Here is a tiny trained network, its code and every weight. The questions are about switching its units off for an input and a class, where a switched-off unit gives its printed mean instead of its output.

import numpy as np


def w(rows, s, z=0):
    codes = np.array(rows[::2]) - 128.0
    scale = np.full(codes.shape[1], s)
    scale[-1] = z or s
    return codes * scale


def norm(h):
    return h / np.sqrt((h * h).mean(-1, keepdims=True) + 1e-5)


def f(y):
    return y / 2 * (1 + np.tanh(0.7978845608 * (y + 0.044715 * y**3)))


def log_softmax(a):
    a = a - a.max(-1, keepdims=True)
    return a - np.log(np.exp(a).sum(-1, keepdims=True))


def net(x, mask):
    res = np.array(x, float).reshape(1, 6) / 4 @ E
    u = 0
    for l in range(4):
        y = f(norm(res) @ A[l][:, :-1].T + A[l][:, -1])
        res = res + np.where(mask[u : u + 6], y, B[l][:, -1]) @ B[l][:, :-1]
        u += 6
    return log_softmax(norm(res)[-1] @ U[:, :-1].T + U[:, -1])


A, B = {}, {}
E = w([
[186,165,99,193,120,254],'x0',
[120,120,139,134,109,138],'x1',
[127,127,129,129,127,129],'x2',
[126,117,148,127,110,143],'x3',
[139,56,19,112,89,103],'x4',
[22,90,102,111,177,175],'x5',
],0.0086)
A[0] = w([
[123,161,209,135,142,76,223],'L0N1',
[153,163,32,108,77,215,104],'L0N2',
[169,229,165,92,109,86,4],'L0N3',
[163,213,7,125,2,65,18],'L0N4',
[148,113,187,169,101,81,21],'L0N5',
[181,154,232,245,182,109,32],'L0N6',
],0.008,0.002)
B[0] = w([
[158,167,166,254,231,65,252],'L0N1',
[174,63,80,185,222,148,247],'L0N2',
[89,107,75,122,119,116,200],'L0N3',
[145,130,181,79,63,164,251],'L0N4',
[157,110,75,80,95,104,153],'L0N5',
[173,134,55,201,42,160,253],'L0N6',
],0.0079,0.0038)
A[1] = w([
[173,102,135,76,149,106,165],'L1N1',
[76,70,73,78,158,17,3],'L1N2',
[121,148,212,120,44,106,205],'L1N3',
[54,161,182,154,255,190,85],'L1N4',
[98,75,210,112,161,123,85],'L1N5',
[75,133,121,150,212,170,107],'L1N6',
],0.0079,0.0026)
B[1] = w([
[133,108,102,157,60,74,157],'L1N1',
[131,55,159,95,114,202,232],'L1N2',
[94,96,138,173,99,33,184],'L1N3',
[74,187,126,62,140,95,255],'L1N4',
[100,135,174,168,188,168,152],'L1N5',
[90,194,172,158,2,89,207],'L1N6',
],0.0072,0.0038)
A[2] = w([
[229,60,191,152,206,88,106],'L2N1',
[126,255,165,140,123,194,2],'L2N2',
[240,214,200,81,77,107,213],'L2N3',
[167,97,114,159,71,130,129],'L2N4',
[131,95,100,39,131,213,127],'L2N5',
[66,67,137,104,62,106,65],'L2N6',
],0.0084,0.0012)
B[2] = w([
[187,101,108,145,115,171,207],'L2N1',
[246,165,104,25,105,97,235],'L2N2',
[75,84,82,146,219,183,253],'L2N3',
[202,151,180,84,138,99,238],'L2N4',
[37,30,130,126,121,116,215],'L2N5',
[154,98,100,1,157,141,221],'L2N6',
],0.0082,0.0034)
A[3] = w([
[56,30,119,157,180,174,127],'L3N1',
[26,61,62,200,180,123,148],'L3N2',
[123,145,199,202,195,37,147],'L3N3',
[145,91,254,85,36,101,142],'L3N4',
[8,178,224,110,193,56,1],'L3N5',
[167,254,134,120,67,188,148],'L3N6',
],0.0076,0.0073)
B[3] = w([
[110,147,124,135,60,81,221],'L3N1',
[63,144,104,246,130,175,224],'L3N2',
[57,138,21,204,58,136,250],'L3N3',
[144,201,78,128,179,118,202],'L3N4',
[151,226,171,136,33,42,205],'L3N5',
[48,121,241,86,199,142,253],'L3N6',
],0.011,0.0036)
U = w([
[94,138,48,240,110,123,255],'0',
[185,112,80,21,120,38,76],'1',
[223,214,201,179,198,185,66],'2',
[234,64,98,126,127,206,81],'3',
[45,247,158,118,93,68,84],'4',
[33,61,93,58,103,135,116],'5',
[76,201,205,38,198,197,129],'6',
],0.014,0.0038)

Each question gives the input, the list of numbers given to net, and the class t.
The units are the neurons (one row each of A and B). Each row of codes is followed by its name. A weight is (code - 128) times the scale printed after its matrix; where a second scale follows, it is the last column's (A, B and U).
mask holds one flag per neuron, layer by layer. A switched-off neuron (its flag False) gives its mean, the last column of its row in B, instead of its output. The means were averaged over made-up inputs and are rounded, as every weight is.
A unit's drop is (log p(t) with every unit on - log p(t) with that unit switched off) / (log p(t) with every unit on - log p(t) with every unit switched off).
The circuit of an input: a set's keep is (log p(t) with only the set's units on - log p(t) with every unit switched off) / (log p(t) with every unit on - log p(t) with every unit switched off). Starting from the 12 units with the biggest drops (on a tie, the unit counted first), units are removed one at a time, each time the one whose removal leaves the highest keep (on an exact tie, the one counted first), for as long as the keep stays at least 0.8.
units of the circuit, in order: the units of the circuit, biggest drop first
most important unit: the unit with the biggest drop
k most important neurons: the k neurons with the biggest drops, biggest first
top k neurons in layer l: the k neurons of layer l with the biggest drops, biggest first
input [4,4,-7,3,3,0], class 3: units of the circuit, in order => (L3N3)
input [-1,-3,6,-6,-1,8], class 4: 2 most important neurons => (L3N5, L0N6)
input [3,-3,-4,-7,0,8], class 6: 3 most important neurons => (L1N6, L1N4, L2N2)
input [5,1,7,-7,0,1], class 6: top 3 neurons in layer 3 => (L3N6, L3N3, L3N5)
input [-1,5,-7,6,-8,-5], class 0: units of the circuit, in order => (L3N3, L2N3)
input [-5,5,8,-6,-1,7], class 4: units of the circuit, in order => (L3N5, L1N6)
input [-6,-4,7,5,0,-6], class 0: units of the circuit, in order => (L0N1, L3N3)
input [1,6,4,-8,5,-8], class 3: top 2 neurons in layer 1 => (L1N4, L1N6)
input [8,-3,-5,-4,-2,2], class 6: 2 most important neurons => (L3N6, L0N1)
input [1,-7,-3,0,0,7], class 6: top 2 neurons in layer 1 => (L1N6, L1N3)
input [3,6,-4,-8,-4,4], class 6: units of the circuit, in order => (L3N6, L2N2)
input [2,0,0,-2,0,-2], class 2: top 2 neurons in layer 0 => (L0N6, L0N5)
input [1,-2,6,2,8,-7], class 3: 3 most important neurons => (L2N3, L0N2, L1N4)
input [-1,-5,-3,-6,8,2], class 5: most important unit => L2N5
input [6,0,1,8,0,6], class 6: 2 most important neurons => (L1N6, L2N2)
input [-7,-5,8,2,0,-8], class 0: top 2 neurons in layer 2 => (L2N2, L2N3)
input [7,-8,7,1,6,0], class 3: 4 most important neurons => (L3N3, L2N3, L0N4, L1N4)
input [5,0,-7,1,2,-8], class 3: top 2 neurons in layer 0 => (L0N2, L0N1)
input [1,1,7,1,3,-5], class 3: 2 most important neurons => (L2N3, L0N2)
input [-1,0,8,8,-7,5], class 4: units of the circuit, in order => (L3N5)
input [4,-8,-1,-6,-1,2], class 6: 2 most important neurons => (L3N6, L1N6)
input [2,4,6,-6,8,-8], class 3: 2 most important neurons => (L2N3, L0N2)
input [8,1,-2,-4,5,-3], class 3: top 2 neurons in layer 0 => (L0N1, L0N4)
